Below are the code and all the weights of a small trained network. Each question names an input and a target symbol and asks about switching units off, where a switched-off unit gives its printed mean instead of its output.

import numpy as np


def w(rows, s, z=0):
    codes = np.array(rows[::2]) - 128.0
    scale = np.full(codes.shape[1], s)
    scale[-1] = z or s
    return codes * scale


def norm(h):
    return h / np.sqrt((h * h).mean(-1, keepdims=True) + 1e-5)


def f(y):
    return y / 2 * (1 + np.tanh(0.7978845608 * (y + 0.044715 * y**3)))


def softmax(a):
    e = np.exp(a - a.max(-1, keepdims=True))
    return e / e.sum(-1, keepdims=True)


def log_softmax(a):
    a = a - a.max(-1, keepdims=True)
    return a - np.log(np.exp(a).sum(-1, keepdims=True))


def net(x, mask):
    ids = ['Ψαβεζμξσφ'.index(c) for c in x.split()]
    T = len(ids)
    res = E[ids] + P[:T]
    u = 0
    for l in range(3):
        q, k, v = (norm(res) @ M[l].T for M in (Q, K, V))
        z = softmax(np.where(np.tri(T) > 0, q @ k.T / 4**0.5, -1e9)) @ v
        res = res + np.where(mask[u], z, O[l][:, -1]) @ O[l][:, :-1]
        u += 1
        y = f(norm(res) @ A[l][:, :-1].T + A[l][:, -1])
        res = res + np.where(mask[u : u + 4], y, B[l][:, -1]) @ B[l][:, :-1]
        u += 4
    return log_softmax(norm(res)[-1] @ U[:, :-1].T + U[:, -1])


Q, K, V, O, A, B = {}, {}, {}, {}, {}, {}
E = w([
[61,130,188,103,100,109,177,107,210,157,105],'Ψ',
[110,152,206,75,124,77,52,99,121,117,173],'α',
[128,210,177,177,83,128,196,217,158,75,218],'β',
[118,227,181,173,209,157,206,138,56,126,107],'ε',
[97,251,99,114,168,126,112,187,97,60,124],'ζ',
[68,81,203,133,136,107,143,92,100,153,170],'μ',
[48,90,43,139,118,32,92,160,143,96,155],'ξ',
[128,99,99,10,95,119,130,191,129,191,146],'σ',
[117,194,87,187,148,97,125,58,80,31,183],'φ',
],0.015)
P = w([
[154,112,107,124,125,197,182,125,82,117,65],'0',
[203,74,129,109,141,89,109,198,186,83,121],'1',
[163,193,213,83,31,72,52,186,62,108,166],'2',
[84,189,54,81,160,145,125,113,119,218,218],'3',
[170,102,179,128,206,143,111,173,224,51,141],'4',
[176,196,203,115,37,41,93,164,49,149,123],'5',
[119,234,36,101,185,129,142,68,118,224,237],'6',
[170,116,189,151,232,152,94,137,239,32,143],'7',
[191,190,211,110,48,12,111,139,55,179,83],'8',
[87,220,29,88,182,116,135,80,131,250,242],'9',
],0.012)
Q[0] = w([
[184,119,40,151,122,53,100,177,156,48,131],'L0H1',
[254,57,191,135,79,130,121,221,174,86,56],'L0H1',
[144,234,87,44,171,160,149,183,168,149,119],'L0H1',
[189,149,199,193,157,158,119,93,136,46,100],'L0H1',
],0.012)
K[0] = w([
[108,118,12,175,61,128,38,202,109,51,175],'L0H1',
[205,193,137,153,68,98,115,201,254,244,246],'L0H1',
[141,187,89,14,110,238,137,226,107,97,18],'L0H1',
[199,255,153,187,201,94,157,85,124,126,202],'L0H1',
],0.0092)
V[0] = w([
[128,194,112,131,141,89,59,208,169,140,63],'L0H1',
[143,181,137,147,90,205,100,96,255,97,98],'L0H1',
[168,164,137,119,167,164,62,106,99,125,157],'L0H1',
[112,128,68,150,176,171,140,176,158,106,164],'L0H1',
],0.0081)
O[0] = w([
[182,80,41,86,221,186,90,78,157,49,139,46],'L0H1',
[150,103,54,87,22,177,117,91,225,136,93,3],'L0H1',
[184,55,32,81,116,123,75,128,81,93,151,56],'L0H1',
[124,1,86,103,116,81,199,10,119,106,130,70],'L0H1',
],0.0083,0.0043)
A[0] = w([
[203,110,104,87,108,18,163,173,155,89,123,21],'L0N1',
[174,115,11,73,111,123,93,43,101,136,130,2],'L0N2',
[130,217,97,149,135,140,115,114,47,103,58,30],'L0N3',
[121,107,99,94,175,64,40,101,1,133,95,96],'L0N4',
],0.0075,0.0038)
B[0] = w([
[85,156,98,109,3,169,122,101,179,79,147,144],'L0N1',
[101,180,107,46,95,107,188,133,86,136,101,160],'L0N2',
[117,85,156,84,78,143,43,179,202,190,114,167],'L0N3',
[136,149,206,128,55,135,204,138,195,215,81,253],'L0N4',
],0.011,0.0032)
Q[1] = w([
[118,44,162,122,28,64,1,96,116,127,34],'L1H1',
[175,31,177,128,102,95,113,150,108,52,32],'L1H1',
[74,100,183,109,83,75,171,160,163,59,74],'L1H1',
[122,62,106,119,106,136,189,53,81,131,147],'L1H1',
],0.0088)
K[1] = w([
[142,128,137,75,113,92,138,120,186,147,253],'L1H1',
[191,101,122,128,223,91,37,91,183,153,199],'L1H1',
[107,129,134,104,171,59,109,84,145,99,135],'L1H1',
[140,102,90,144,132,172,141,68,121,130,128],'L1H1',
],0.011)
V[1] = w([
[187,121,166,192,107,171,193,240,131,41,178],'L1H1',
[113,147,151,44,173,94,31,69,106,145,179],'L1H1',
[106,192,155,81,228,130,103,136,154,96,114],'L1H1',
[142,69,89,118,105,2,27,207,135,218,43],'L1H1',
],0.0058)
O[1] = w([
[236,82,34,185,147,127,150,2,93,141,179,254],'L1H1',
[164,146,245,83,74,70,158,85,112,164,177,71],'L1H1',
[173,216,89,122,71,139,188,153,176,94,165,182],'L1H1',
[23,116,110,22,131,137,114,50,69,33,100,87],'L1H1',
],0.0086,0.0036)
A[1] = w([
[27,48,77,113,111,97,6,92,104,110,96,3],'L1N1',
[111,103,90,82,138,170,92,106,46,220,139,19],'L1N2',
[128,180,148,92,208,107,134,158,133,44,169,89],'L1N3',
[149,184,131,170,196,144,77,130,254,16,140,207],'L1N4',
],0.0095,0.0052)
B[1] = w([
[43,2,11,148,119,65,96,179,99,115,102,135],'L1N1',
[122,65,96,170,117,102,77,90,135,91,112,137],'L1N2',
[121,69,126,80,204,131,63,90,125,148,66,183],'L1N3',
[146,94,159,115,124,121,142,18,126,145,118,253],'L1N4',
],0.014,0.0066)
Q[2] = w([
[162,125,99,58,82,138,128,121,171,101,21],'L2H1',
[155,105,139,132,49,101,186,118,120,9,71],'L2H1',
[130,76,203,131,149,102,70,154,116,97,172],'L2H1',
[220,105,190,159,77,141,148,149,107,58,86],'L2H1',
],0.012)
K[2] = w([
[178,130,53,2,143,186,86,29,221,113,68],'L2H1',
[99,145,86,127,41,59,70,22,143,106,229],'L2H1',
[110,105,240,131,193,25,52,95,77,175,193],'L2H1',
[242,182,183,169,159,30,125,36,193,146,244],'L2H1',
],0.0084)
V[2] = w([
[156,94,144,117,107,192,144,137,21,99,69],'L2H1',
[99,60,95,100,75,79,83,172,1,172,141],'L2H1',
[132,156,148,63,188,190,150,186,145,142,120],'L2H1',
[144,152,98,75,113,117,189,45,86,108,142],'L2H1',
],0.0077)
O[2] = w([
[172,119,192,159,70,156,186,149,241,65,118,146],'L2H1',
[149,113,138,96,89,116,141,45,209,183,81,9],'L2H1',
[139,1,83,76,101,201,120,111,118,125,217,55],'L2H1',
[65,145,204,164,139,111,139,238,108,212,128,179],'L2H1',
],0.0086,0.0011)
A[2] = w([
[127,116,124,153,96,153,135,113,155,58,150,11],'L2N1',
[163,131,141,119,110,116,1,144,140,113,125,80],'L2N2',
[82,151,104,162,115,192,123,125,117,120,138,1],'L2N3',
[153,100,108,123,133,102,135,112,134,91,121,100],'L2N4',
],0.02,0.0068)
B[2] = w([
[121,122,197,210,142,61,165,118,178,7,237,144],'L2N1',
[216,148,144,66,160,24,20,165,190,140,131,252],'L2N2',
[71,200,65,58,201,230,31,74,122,115,129,191],'L2N3',
[109,189,163,202,73,163,58,144,84,146,143,209],'L2N4',
],0.014,0.0032)
U = w([
[110,171,125,126,125,192,97,107,82,105,134,201],'Ψ',
[177,136,147,125,141,85,61,144,146,131,133,80],'α',
[203,110,98,194,142,150,143,134,109,178,130,158],'β',
[118,119,154,164,120,129,133,131,157,54,180,134],'ε',
[141,74,126,86,111,156,179,137,95,134,161,255],'ζ',
[114,193,175,147,68,110,151,147,68,163,125,149],'μ',
[103,83,159,127,247,93,163,139,78,94,137,73],'ξ',
[138,119,167,143,123,164,160,93,202,161,79,10],'σ',
[86,78,124,164,95,106,89,110,91,134,100,126],'φ',
],0.012,0.0029)

Each question gives the input, a string of symbols that net reads in full, and the target symbol t.
The units are the heads (4 rows each of Q, K, V and O) and the neurons (one row each of A and B). Each row of codes is followed by its name. A weight is (code - 128) times the scale printed after its matrix; where a second scale follows, it is the last column's (O, A, B and U).
mask holds one flag per unit, layer by layer, with each layer's heads first. A switched-off unit (its flag False) gives its mean, the last column of its rows in O or B, instead of its output. The means were averaged over made-up inputs and are rounded, as every weight is.
A unit's drop is (log p(t) with every unit on - log p(t) with that unit switched off) / (log p(t) with every unit on - log p(t) with every unit switched off).
The circuit of an input: a set's keep is (log p(t) with only the set's units on - log p(t) with every unit switched off) / (log p(t) with every unit on - log p(t) with every unit switched off). Starting from the 12 units with the biggest drops (on a tie, the unit counted first), units are removed one at a time, each time the one whose removal leaves the highest keep (on an exact tie, the one counted first), for as long as the keep stays at least 0.8.
units of the circuit, in order: the units of the circuit, biggest drop first
unit that matters most: the unit with the biggest drop
top k neurons: the k neurons with the biggest drops, biggest first
k most important neurons of layer l: the k neurons of layer l with the biggest drops, biggest first
input μ Ψ β ζ μ μ μ ξ, target φ: units of the circuit, in order	(L0H1 L2N4 L1N1)
input φ Ψ β Ψ ε, target β: units of the circuit, in order	(L1H1)
input μ Ψ μ μ φ, target μ: units of the circuit, in order	(L0H1 L2H1 L0N2)
input μ σ σ μ μ ζ, target α: units of the circuit, in order	(L2N2 L0N3)
input α μ Ψ, target α: units of the circuit, in order	(L0H1 L2N2)
input α ξ μ ε ε μ σ, target α: top 2 neurons	(L1N2 L2N2)
input φ α μ Ψ μ μ ζ ζ α Ψ, target φ: units of the circuit, in order	(L0H1 L1H1 L0N3 L1N1)
input Ψ σ μ ε ε, target β: units of the circuit, in order	(L1H1 L0H1)
input Ψ Ψ σ β α Ψ Ψ μ Ψ φ, target Ψ: units of the circuit, in order	(L2H1 L2N3 L0H1)
input ε β ε μ μ μ ξ, target ε: units of the circuit, in order	(L0N3 L2H1 L2N1)
input μ β ξ β μ, target ε: units of the circuit, in order	(L0H1 L1N3 L2N1)
input ε ε α β, target ε: units of the circuit, in order	(L2H1 L0N3 L2N1)
input σ ξ ξ ξ α μ μ, target σ: 2 most important neurons of layer 1	(L1N4 L1N3)
input μ σ ξ σ ζ μ ε ε Ψ ζ, target μ: units of the circuit, in order	(L0H1)
input Ψ ξ ε ξ ε μ α, target Ψ: units of the circuit, in order	(L2H1 L0H1 L1H1 L2N3)
input β μ ξ φ σ ξ μ Ψ ζ, target α: 2 most important neurons of layer 0	(L0N3 L0N2)
input ε μ ζ ζ, target ε: top 2 neurons	(L0N3 L2N1)
input φ α μ μ Ψ Ψ Ψ ζ ε, target α: top 3 neurons	(L0N3 L2N2 L1N4)
input ε μ ε μ φ ε α σ, target ζ: 2 most important neurons of layer 0	(L0N2 L0N4)
input ξ μ φ, target α: unit that matters most	L0N3
input α μ ξ β φ μ α μ ε ξ, target α: top 2 neurons	(L2N2 L1N2)
input α ε μ, target α: 2 most important neurons of layer 1	(L1N4 L1N3)
input α φ μ β μ Ψ, target α: top 2 neurons	(L0N4 L2N2)
input ε α μ ζ ζ, target Ψ: 2 most important neurons of layer 2	(L2N4 L2N2)
input σ φ μ φ β ζ μ μ α α, target σ: top 2 neurons	(L1N2 L1N4)
